Below are the code and all the weights of a small trained network. Each question names an input and a target symbol and asks about switching units off, where a switched-off unit gives its printed mean instead of its output.

import numpy as np


def w(rows, s, z=0):
    codes = np.array(rows[::2]) - 128.0
    scale = np.full(codes.shape[1], s)
    scale[-1] = z or s
    return codes * scale


def f(y):
    return y / 2 * (1 + np.tanh(0.7978845608 * (y + 0.044715 * y**3)))


def softmax(a):
    e = np.exp(a - a.max(-1, keepdims=True))
    return e / e.sum(-1, keepdims=True)


def log_softmax(a):
    a = a - a.max(-1, keepdims=True)
    return a - np.log(np.exp(a).sum(-1, keepdims=True))


def net(x, mask):
    ids = ['ΓΠαβεζηθλμξτφ'.index(c) for c in x.split()]
    T = len(ids)
    res = E[ids] + P[:T]
    q, k, v = (res @ M[0].T for M in (Q, K, V))
    z = softmax(np.where(np.tri(T) > 0, q @ k.T / 4**0.5, -1e9)) @ v
    res = res + np.where(mask[0], z, O[0][:, -1]) @ O[0][:, :-1]
    y = f(res @ A[0][:, :-1].T + A[0][:, -1])
    res = res + np.where(mask[1:25], y, B[0][:, -1]) @ B[0][:, :-1]
    return log_softmax(res[-1] @ U[:, :-1].T + U[:, -1])


Q, K, V, O, A, B = {}, {}, {}, {}, {}, {}
E = w([
[70,189,119,79,67],'Γ',
[221,24,43,224,169],'Π',
[189,138,205,242,76],'α',
[109,75,159,134,139],'β',
[116,98,166,164,111],'ε',
[54,85,193,126,96],'ζ',
[244,49,88,253,160],'η',
[73,122,130,96,107],'θ',
[163,60,198,229,124],'λ',
[83,173,173,128,56],'μ',
[172,82,108,188,146],'ξ',
[144,124,30,113,139],'τ',
[187,90,142,219,132],'φ',
],0.016)
P = w([
[143,175,185,113,164],'0',
[87,165,86,187,133],'1',
[140,104,165,134,123],'2',
[91,158,97,169,144],'3',
[149,109,154,118,104],'4',
[87,169,84,176,135],'5',
[160,107,150,104,90],'6',
[81,168,85,177,133],'7',
[170,105,146,90,76],'8',
[78,170,88,184,128],'9',
[178,104,142,75,62],'10',
[85,183,101,198,116],'11',
[195,122,123,49,126],'12',
[76,42,82,152,5],'13',
],0.026)
Q[0] = w([
[38,247,142,222,221],'h0',
[132,166,39,218,102],'h0',
[72,58,185,156,130],'h0',
[27,125,43,211,80],'h0',
],0.011)
K[0] = w([
[148,64,123,118,5],'h0',
[207,112,116,118,94],'h0',
[152,114,143,139,163],'h0',
[181,86,149,16,66],'h0',
],0.017)
V[0] = w([
[162,147,5,116,183],'h0',
[39,89,102,56,149],'h0',
[151,71,135,112,188],'h0',
[60,119,161,52,130],'h0',
],0.014)
O[0] = w([
[193,215,108,118,212,213],'h0',
[42,106,102,143,239,19],'h0',
[59,248,150,189,115,137],'h0',
[5,56,123,81,197,2],'h0',
],0.011,0.0098)
A[0] = w([
[79,151,114,201,196,153],'n0',
[134,140,119,163,108,140],'n1',
[78,122,159,122,154,135],'n2',
[148,90,179,133,111,115],'n3',
[157,45,97,152,150,125],'n4',
[121,164,90,150,77,131],'n5',
[157,110,70,167,124,141],'n6',
[68,160,92,208,152,153],'n7',
[109,187,122,69,92,120],'n8',
[94,162,136,163,136,144],'n9',
[123,173,164,131,170,117],'n10',
[143,179,126,161,115,120],'n11',
[60,105,93,148,110,126],'n12',
[123,171,248,63,154,135],'n13',
[106,102,96,128,89,181],'n14',
[156,59,135,97,82,153],'n15',
[162,148,125,123,111,119],'n16',
[180,70,170,137,119,140],'n17',
[102,72,141,139,182,102],'n18',
[156,92,150,98,158,254],'n19',
[134,54,123,102,103,103],'n20',
[178,106,157,89,96,143],'n21',
[72,80,113,158,95,85],'n22',
[85,118,99,182,91,108],'n23',
],0.015,0.019)
B[0] = w([
[51,170,78,100,88,169],'n0',
[103,123,156,119,110,205],'n1',
[43,103,75,156,145,141],'n2',
[161,101,32,80,168,157],'n3',
[72,142,141,168,138,150],'n4',
[160,104,174,131,106,232],'n5',
[106,119,158,111,133,219],'n6',
[155,73,183,130,191,187],'n7',
[124,99,144,186,169,165],'n8',
[164,81,146,92,194,158],'n9',
[70,135,67,185,128,146],'n10',
[98,143,117,90,148,252],'n11',
[155,157,165,191,158,159],'n12',
[130,94,158,203,132,145],'n13',
[113,76,95,210,118,170],'n14',
[146,219,143,125,182,185],'n15',
[98,111,134,104,140,234],'n16',
[103,122,151,173,133,202],'n17',
[122,144,75,76,86,144],'n18',
[123,151,173,125,21,191],'n19',
[129,241,225,44,177,147],'n20',
[48,115,66,147,141,234],'n21',
[232,198,124,169,124,162],'n22',
[163,73,2,21,134,176],'n23',
],0.0098,0.028)
U = w([
[80,178,147,255,96,206],'Γ',
[127,170,172,109,45,234],'Π',
[161,210,66,6,82,176],'α',
[55,94,50,175,123,3],'β',
[47,64,46,108,40,24],'ε',
[231,123,156,183,169,102],'ζ',
[200,123,67,153,90,65],'η',
[196,136,229,141,184,96],'θ',
[210,191,144,135,170,3],'λ',
[170,34,162,109,133,232],'μ',
[152,64,114,207,157,94],'ξ',
[83,108,149,82,215,190],'τ',
[176,151,82,154,173,28],'φ',
],0.0077,0.0066)

Each question gives the input, a string of symbols that net reads in full, and the target symbol t.
The units are the heads (4 rows each of Q, K, V and O) and the neurons (one row each of A and B). Each row of codes is followed by its name. A weight is (code - 128) times the scale printed after its matrix; where a second scale follows, it is the last column's (O, A, B and U).
mask holds one flag per unit, heads first, then neurons. A switched-off unit (its flag False) gives its mean, the last column of its rows in O or B, instead of its output. The means were averaged over made-up inputs and are rounded, as every weight is.
A unit's drop is (log p(t) with every unit on - log p(t) with that unit switched off) / (log p(t) with every unit on - log p(t) with every unit switched off).
The circuit of an input: a set's keep is (log p(t) with only the set's units on - log p(t) with every unit switched off) / (log p(t) with every unit on - log p(t) with every unit switched off). Starting from the 12 units with the biggest drops (on a tie, the unit counted first), units are removed one at a time, each time the one whose removal leaves the highest keep (on an exact tie, the one counted first), for as long as the keep stays at least 0.8.
units of the circuit, in order: the units of the circuit, biggest drop first
most important unit: the unit with the biggest drop
top k neurons: the k neurons with the biggest drops, biggest first
drop when u is switched off: that unit's drop, to one decimal
input τ τ ξ Γ τ ξ τ θ τ Π τ η θ, target Π: units of the circuit, in order	n23
input α τ τ θ τ ξ μ, target Γ: units of the circuit, in order	n23; n13
input Π Γ τ τ φ Π, target ε: units of the circuit, in order	h0; n23
input Γ τ ζ ε θ τ θ λ η, target Γ: units of the circuit, in order	n23; n17
input τ τ ε, target Γ: units of the circuit, in order	n23; n7
input φ φ φ τ ζ Γ τ τ, target τ: units of the circuit, in order	h0; n7
input φ τ Π θ φ τ τ θ φ τ ξ ξ α, target Γ: units of the circuit, in order	n21; n23
input ξ τ η τ ξ μ θ ξ τ τ τ ξ τ η, target τ: units of the circuit, in order	h0; n7
input τ τ Γ ε ξ τ τ θ λ φ θ φ, target β: units of the circuit, in order	h0; n23; n12
input φ η φ τ ξ Γ τ φ μ ε η τ, target Π: units of the circuit, in order	h0; n5
input τ τ τ τ τ ε ξ τ τ α α τ, target α: top 4 neurons	n15; n23; n20; n3
input τ θ ζ ξ τ τ ε η ζ θ, target φ: top 3 neurons	n22; n23; n12
input τ μ ξ ξ Γ τ ξ τ ε, target Γ: units of the circuit, in order	n23; n21
input φ τ τ, target Π: top 2 neurons	n23; n14
input λ η η Γ, target Π: top neuron	n5
input φ η τ β η, target Π: units of the circuit, in order	h0; n1
input Γ ξ θ ε, target β: units of the circuit, in order	h0; n2
input τ τ τ Γ Π τ η Π η τ η α, target Π: units of the circuit, in order	h0; n5
input τ η τ β τ τ τ τ η τ τ ξ, target τ: units of the circuit, in order	h0; n7
input τ λ τ α λ Π λ, target Γ: most important unit	n17
input τ Π τ τ τ τ λ τ τ η, target τ: top 2 neurons	n7; n0
input ξ φ τ Π, target τ: top 2 neurons	n7; n0
input τ η λ τ ξ β ξ Γ ξ τ λ μ, target η: top 2 neurons	n23; n22
input λ η τ Π λ τ, target η: top 3 neurons	n23; n14; n22
input ξ τ ξ ξ ζ, target Γ: top 2 neurons	n23; n13
input φ θ τ ξ ξ τ θ τ, target β: top 2 neurons	n23; n0
input β ε η ξ τ, target Γ: most important unit	n23
input τ η ξ, target Γ: top 3 neurons	n21; n17; n23
input ξ φ τ τ η τ ξ Γ, target μ: drop when n6 is switched off	0.0
input φ ε τ φ τ Γ ε τ Π ξ, target θ: drop when h0 is switched off	0.3
